Here is a tiny trained network, its code and every weight. The questions are about switching its units off for an input and a target symbol, where a switched-off unit gives its printed mean instead of its output.

import numpy as np


def w(rows, s, z=0):
    codes = np.array(rows[::2]) - 128.0
    scale = np.full(codes.shape[1], s)
    scale[-1] = z or s
    return codes * scale


def f(y):
    return y / 2 * (1 + np.tanh(0.7978845608 * (y + 0.044715 * y**3)))


def softmax(a):
    e = np.exp(a - a.max(-1, keepdims=True))
    return e / e.sum(-1, keepdims=True)


def log_softmax(a):
    a = a - a.max(-1, keepdims=True)
    return a - np.log(np.exp(a).sum(-1, keepdims=True))


def net(x, mask):
    ids = ['γδηθλξσφψ'.index(c) for c in x.split()]
    T = len(ids)
    res = E[ids] + P[:T]
    u = 0
    for l in range(3):
        r = res
        for j in range(2):
            rows = slice(3 * j, 3 * j + 3)
            q, k, v = (r @ M[l][rows].T for M in (Q, K, V))
            z = softmax(np.where(np.tri(T) > 0, q @ k.T / 3**0.5, -1e9)) @ v
            o = O[l][rows]
            res = res + np.where(mask[u + j], z, o[:, -1]) @ o[:, :-1]
        u += 2
        y = f(res @ A[l][:, :-1].T + A[l][:, -1])
        res = res + np.where(mask[u : u + 4], y, B[l][:, -1]) @ B[l][:, :-1]
        u += 4
    return log_softmax(res[-1] @ U[:, :-1].T + U[:, -1])


Q, K, V, O, A, B = {}, {}, {}, {}, {}, {}
E = w([
[70,6,200,135],'γ',
[151,216,174,126],'δ',
[146,26,126,145],'η',
[181,181,135,133],'θ',
[139,149,73,162],'λ',
[121,121,163,99],'ξ',
[71,36,99,121],'σ',
[149,163,158,156],'φ',
[117,69,72,173],'ψ',
],0.016)
P = w([
[132,168,191,188],'0',
[218,69,64,38],'1',
[10,93,147,70],'2',
[111,187,180,255],'3',
[161,87,132,232],'4',
[1,97,159,38],'5',
],0.0095)
Q[0] = w([
[178,189,153,176],'0.h0',
[204,138,73,119],'0.h0',
[105,39,187,134],'0.h0',
[130,253,134,69],'0.h1',
[72,85,117,149],'0.h1',
[52,28,137,232],'0.h1',
],0.0077)
K[0] = w([
[181,146,14,115],'0.h0',
[147,228,129,230],'0.h0',
[3,155,142,70],'0.h0',
[103,160,2,6],'0.h1',
[134,142,152,167],'0.h1',
[112,109,163,236],'0.h1',
],0.0075)
V[0] = w([
[121,163,171,67],'0.h0',
[181,104,119,176],'0.h0',
[135,117,192,226],'0.h0',
[109,218,152,253],'0.h1',
[173,195,183,193],'0.h1',
[65,146,164,194],'0.h1',
],0.0066)
O[0] = w([
[173,83,223,75,182],'0.h0',
[151,167,38,218,68],'0.h0',
[181,90,70,136,222],'0.h0',
[157,18,203,250,216],'0.h1',
[208,86,185,152,238],'0.h1',
[137,3,153,143,253],'0.h1',
],0.0047,0.0013)
A[0] = w([
[245,170,104,117,239],'0.n0',
[169,194,213,129,200],'0.n1',
[195,119,56,187,254],'0.n2',
[62,103,115,78,167],'0.n3',
],0.011,0.0031)
B[0] = w([
[175,198,112,42,221],'0.n0',
[158,206,254,171,226],'0.n1',
[223,113,120,129,254],'0.n2',
[162,129,124,46,248],'0.n3',
],0.01,0.0047)
Q[1] = w([
[52,169,183,203],'1.h0',
[253,61,219,131],'1.h0',
[158,161,132,29],'1.h0',
[149,104,73,123],'1.h1',
[147,107,119,140],'1.h1',
[173,84,143,121],'1.h1',
],0.0065)
K[1] = w([
[31,76,170,7],'1.h0',
[69,251,140,153],'1.h0',
[253,176,145,118],'1.h0',
[195,130,162,180],'1.h1',
[109,109,166,149],'1.h1',
[161,46,161,190],'1.h1',
],0.006)
V[1] = w([
[204,171,114,167],'1.h0',
[223,186,115,134],'1.h0',
[134,31,180,56],'1.h0',
[75,172,3,141],'1.h1',
[235,164,189,154],'1.h1',
[84,250,175,86],'1.h1',
],0.0037)
O[1] = w([
[181,92,117,90,222],'1.h0',
[96,131,127,37,255],'1.h0',
[135,107,52,253,124],'1.h0',
[245,148,227,96,5],'1.h1',
[104,177,117,115,252],'1.h1',
[175,144,48,129,141],'1.h1',
],0.0046,0.0059)
A[1] = w([
[159,87,113,42,105],'1.n0',
[175,199,126,239,88],'1.n1',
[165,126,15,12,60],'1.n2',
[2,117,72,86,254],'1.n3',
],0.0068,0.0071)
B[1] = w([
[182,39,174,133,224],'1.n0',
[241,203,48,145,190],'1.n1',
[230,83,134,255,255],'1.n2',
[47,154,50,57,250],'1.n3',
],0.0073,0.0079)
Q[2] = w([
[109,138,106,170],'2.h0',
[111,108,186,121],'2.h0',
[150,253,82,153],'2.h0',
[135,112,178,106],'2.h1',
[126,149,60,120],'2.h1',
[107,180,111,131],'2.h1',
],0.013)
K[2] = w([
[148,52,183,254],'2.h0',
[146,103,165,52],'2.h0',
[41,219,202,250],'2.h0',
[127,146,196,162],'2.h1',
[135,159,63,5],'2.h1',
[94,89,108,6],'2.h1',
],0.0072)
V[2] = w([
[240,54,98,42],'2.h0',
[203,82,117,118],'2.h0',
[73,102,189,95],'2.h0',
[66,157,178,239],'2.h1',
[60,76,187,187],'2.h1',
[255,103,106,183],'2.h1',
],0.0052)
O[2] = w([
[203,143,42,40,254],'2.h0',
[171,74,95,73,208],'2.h0',
[91,176,99,143,79],'2.h0',
[209,150,103,120,92],'2.h1',
[200,37,85,114,57],'2.h1',
[88,183,111,254,255],'2.h1',
],0.005,0.0097)
A[2] = w([
[143,237,123,134,1],'2.n0',
[155,143,97,61,178],'2.n1',
[189,150,212,156,37],'2.n2',
[74,255,147,91,105],'2.n3',
],0.0093,0.0089)
B[2] = w([
[195,78,114,1,175],'2.n0',
[89,183,180,128,246],'2.n1',
[69,63,236,136,199],'2.n2',
[96,52,37,119,185],'2.n3',
],0.0092,0.012)
U = w([
[65,76,80,103,196],'γ',
[107,192,156,40,127],'δ',
[150,61,127,103,2],'η',
[160,142,174,114,47],'θ',
[146,123,101,184,120],'λ',
[176,255,91,123,220],'ξ',
[116,17,101,133,63],'σ',
[84,167,200,156,189],'φ',
[152,95,73,135,78],'ψ',
],0.0097,0.0076)

Each question gives the input, a string of symbols that net reads in full, and the target symbol t.
The units are the heads (3 rows each of Q, K, V and O) and the neurons (one row each of A and B). Each row of codes is followed by its name. A weight is (code - 128) times the scale printed after its matrix; where a second scale follows, it is the last column's (O, A, B and U).
mask holds one flag per unit, layer by layer, with each layer's heads first. A switched-off unit (its flag False) gives its mean, the last column of its rows in O or B, instead of its output. The means were averaged over made-up inputs and are rounded, as every weight is.
A unit's drop is (log p(t) with every unit on - log p(t) with that unit switched off) / (log p(t) with every unit on - log p(t) with every unit switched off).
The circuit of an input: a set's keep is (log p(t) with only the set's units on - log p(t) with every unit switched off) / (log p(t) with every unit on - log p(t) with every unit switched off). Starting from the 12 units with the biggest drops (on a tie, the unit counted first), units are removed one at a time, each time the one whose removal leaves the highest keep (on an exact tie, the one counted first), for as long as the keep stays at least 0.8.
circuit, biggest first: the units of the circuit, biggest drop first
most important unit: the unit with the biggest drop
k most important neurons: the k neurons with the biggest drops, biggest first
top k neurons in layer l: the k neurons of layer l with the biggest drops, biggest first
which heads matter: for each layer, one digit per head in row order, 1 if its drop is at least 0.15 and else 0, layers parted by /
input ξ ξ λ λ γ, target γ: circuit, biggest first => 1.n2; 0.n1; 0.n2
input λ θ δ, target γ: circuit, biggest first => 2.n3; 0.n2; 1.n2
input ξ θ ξ η, target ψ: circuit, biggest first => 2.h0; 0.n0; 2.n2; 0.n2
input λ θ ξ ξ, target φ: which heads matter => 00 / 00 / 10
input ψ ξ λ ξ δ, target δ: circuit, biggest first => 2.n0; 0.n0; 1.n2; 0.n1
input σ θ ξ ξ δ, target δ: 4 most important neurons => 0.n0; 2.n0; 1.n1; 1.n2
input ξ ξ ξ φ, target θ: circuit, biggest first => 1.n1; 2.n0; 2.n2; 0.n1
input γ θ ξ, target γ: which heads matter => 01 / 00 / 01
input φ λ λ, target δ: 3 most important neurons => 1.n2; 2.n1; 1.n1
input λ φ ξ δ, target η: most important unit => 2.n0
input ξ γ ξ θ φ, target φ: circuit, biggest first => 2.h0; 0.n1
input φ ξ λ δ, target η: 4 most important neurons => 2.n3; 2.n0; 0.n1; 2.n2
input ψ ξ φ, target γ: circuit, biggest first => 1.n0; 2.n3; 0.n2; 1.n2
input δ ξ λ, target γ: most important unit => 1.h1
input ξ σ σ φ, target θ: circuit, biggest first => 1.n1; 2.n0; 0.n1; 2.n2
input ξ ξ δ, target γ: which heads matter => 01 / 00 / 10
input ξ ξ λ, target γ: which heads matter => 00 / 10 / 10
input ξ ξ ξ γ, target σ: which heads matter => 01 / 10 / 01
input ξ λ λ λ ξ λ, target δ: which heads matter => 00 / 00 / 11
input θ γ ξ θ, target δ: 2 most important neurons => 0.n0; 0.n1
input ψ γ σ σ θ γ, target δ: 2 most important neurons => 0.n3; 2.n3
input φ σ ξ λ ξ, target λ: 2 most important neurons => 0.n3; 0.n0
input ξ λ σ θ, target δ: 3 most important neurons => 0.n0; 2.n0; 1.n1
input ξ ξ θ, target γ: most important unit => 2.n3
input γ φ ξ ξ ξ, target ξ: top 2 neurons in layer 0 => 0.n1; 0.n3
input ξ ψ ξ σ ξ φ, target γ: which heads matter => 01 / 00 / 10
input θ σ ξ λ γ, target γ: which heads matter => 01 / 00 / 00
input λ φ ξ λ ξ, target λ: top 2 neurons in layer 1 => 1.n3; 1.n1
